In the rows, 128 means zero.
Each row is followed by its group and then its class within the group.
[134 126 120 141 100  62 154 111 103 127 164 131 148 119 129 148 121 110
 154 129 120 122 184 126 134 155 120 113 114 122 141 128 111 149 135 145
 115 107 122 129 130 138 120 147 130 152 119 126 121 155 121 199 108 126
 133 131 120 139 134  95 202 127 137 176]
rq > Q
[129 122 128 130 116  87 141 131 122 124 102 129 138 124 122 128 123 143
 189 129 142 121 176 124 130 137 127 129 123 120 116 136 123 160 129 108
 107 123 114 133 134 129 132 163 111 160 116 135 122 128 129 184 114 131
 126  94 121 126 131  91 173 136 125 157]
rq > Q
[154 126 144 108 116 171 118 146 107 128 154  91  83 132 142 120 122 108
 214 125 132 124 210 124 120 136 117 123  97 126 138 179 132 154 117 128
 111 168 121 129 130 159 144 188 128 132 130 116 126  66 132 135 116 125
 113 115 124 160 110 115 169 129 130 234]
Dd > R
[138 127 115 129 120 121 150 140 108 128 130 119 125 130 139 146 111 123
 148 128 146 121 157 127 122 119 115 130 133 107 135 151 131 143 131  95
 119 162 124 138 127 138 127 157 132 130 117 131 137 114 133 177 131 120
 119 126 118 121 132 121 130 130 129 161]
Dd > Z
[113 131 125 126 193  87 122 140 128 129  98 142 112 127 125 101 135 143
 185 131  89 123 128 131 130 141 136 151 114 143 131 121 121 151 107 136
  95 125 119 127 124 107 122 181 114 142 133 129 126 161 125 130 103 129
 116 130 121 115 127 132 137 130 131 127]
Fd > K
[139 127 122 107 103  92 161 145 125 132 155 132 111 134 141 144 111 113
 163 140 144 122 190 128 129 150 119 122 118 120 122 143 117 163  98 113
  93 119 123 129 129 142 122 176 126 155 115 117 126 118 128 159 108 134
 148 119 118 127 125  83 200 131 123 165]
rq > Q
[123 131 132 119 194 119 105 163 131 135 106 125  84 131 130 106 121 143
 199 120 105 122 131 132 123 141 147 147 121 151 129 139 123 149  97 122
 103 142 124 127 133 119 133 177 130 130 140 126 132 109 143 116 105 125
 115 125 115 120 120 147 100 138 125 139]
Fd > S
[111 131 133 124 147 136 111  97 112 129 125 132 121 122 119 105 136 121
 236 131  99 132 168 128 117 130 143  89 109 122 150 141  91 130 149 189
 122 127 117 129 112 122 117 150 119 143 145 116 124 190 134 120 102 130
 127 150 116 175 129 105 216 134 124 151]
Tt > L
[131 123 129 108 119 170 146 138 110 127 153 100 106 164 139 138 118 126
 221 131 135 127 164 129 121 123 127 110 136 114 131 155 134 138 136 119
 123 155 140 138 132 138 129 142 119 111 118 118 124 111 137 146 123 113
 138 117 111 154 108  84 175 124 128 168]
Dd > R
[128 131 111 117 139 135 120 117 116 131 122 144 108 138 126 123 134 103
 216 132 133 126 160 127 117 130 130 106 125 126 144 149 119 140 147 142
 118 140 128 123 100 134 115 132 118 129 139 119 124 156 128 133 120 124
 143 135 115 163 134 130 187 130 131 118]
Tt > L
[116 130 123 134 187  71 127 136 121 133 100 134 110 124 131 110 125 131
 206 145  90 126 147 137 134 135 137 146  97 154 127 118 128 152 100 155
  99 148 117 130 143 110 128 189 120 152 140 130 135 166 140 151  96 123
 110 147 111 132 120 124 128 140 124 176]
Fd > K
[125 123 127 142 173  52 165 109 125 121 101 116 162 124 118 124 117  84
 140 119  93 124  88 128 135 114 136 143 139 128 138 125 129 116 194 124
 111 128 128 128 144 109 118 120 134 128 113 136 128 252 128 227 105 133
 110 149 136 148 128  93 187 132 116  44]
Tt > L
[115 131 126 134 192  52 165  94 113 120 110 125 143 128 108 115 112 109
 165 140  89 122 106 127 138 117 144 135 135 133 126 125 120 129 160 143
  97 141 122 141 138 111 126 136 129 143 121 135 133 240 132 222 104 127
 124 146 117 152 131  88 187 130 111 106]
Tt > L
[120 136 124 126 185 114 113 150 126 134 122 132  88 127 124 103 128 129
 213 129  69 129 140 131 138 147 140 139 109 166 131 128 129 148 103 152
 102 136 130 118 138 114 127 178 123 134 145 128 123 137 140 111 109 132
 123 131 126 139 122 138 141 145 122 159]
Fd > K
[100 136 122 123 173 141 121 117 136 143 104 148  78 128 123  97 121 141
 158 135 140 129 145 132 129 127 142 117 132 127 132 110 123 149  68 120
  99 151 132 128 122 125 144 154 112 140 147 122 139 128 140  67 120 119
 137 124 122 134 120 155  98 142 132 148]
Fd > K
[139 123 152  89 137 144 145 148 116 120 186  71 101 129 149 141 114 113
 127 130 134 125 155 120 126 120 123 149 120 126 133 165 133 137 136 112
 115 146 126 136 144 134 145 159 137 122 118 131 130 107 135 159 120 122
 110 131 129 126 110 106 145 126 131 182]
Dd > R
[131 128 144 117 150 134 145 140 125 117 119 119 125 135 132 124 120 141
 208 130 137 122 136 134 129 124 120 145 125 124 118 139 118 138 119  99
 114 138 122 135 137 136 140 163 134 143 121 126 133 121 129 162 127 123
 124 119 119 127 126 100 145 125 134 150]
Dd > Z
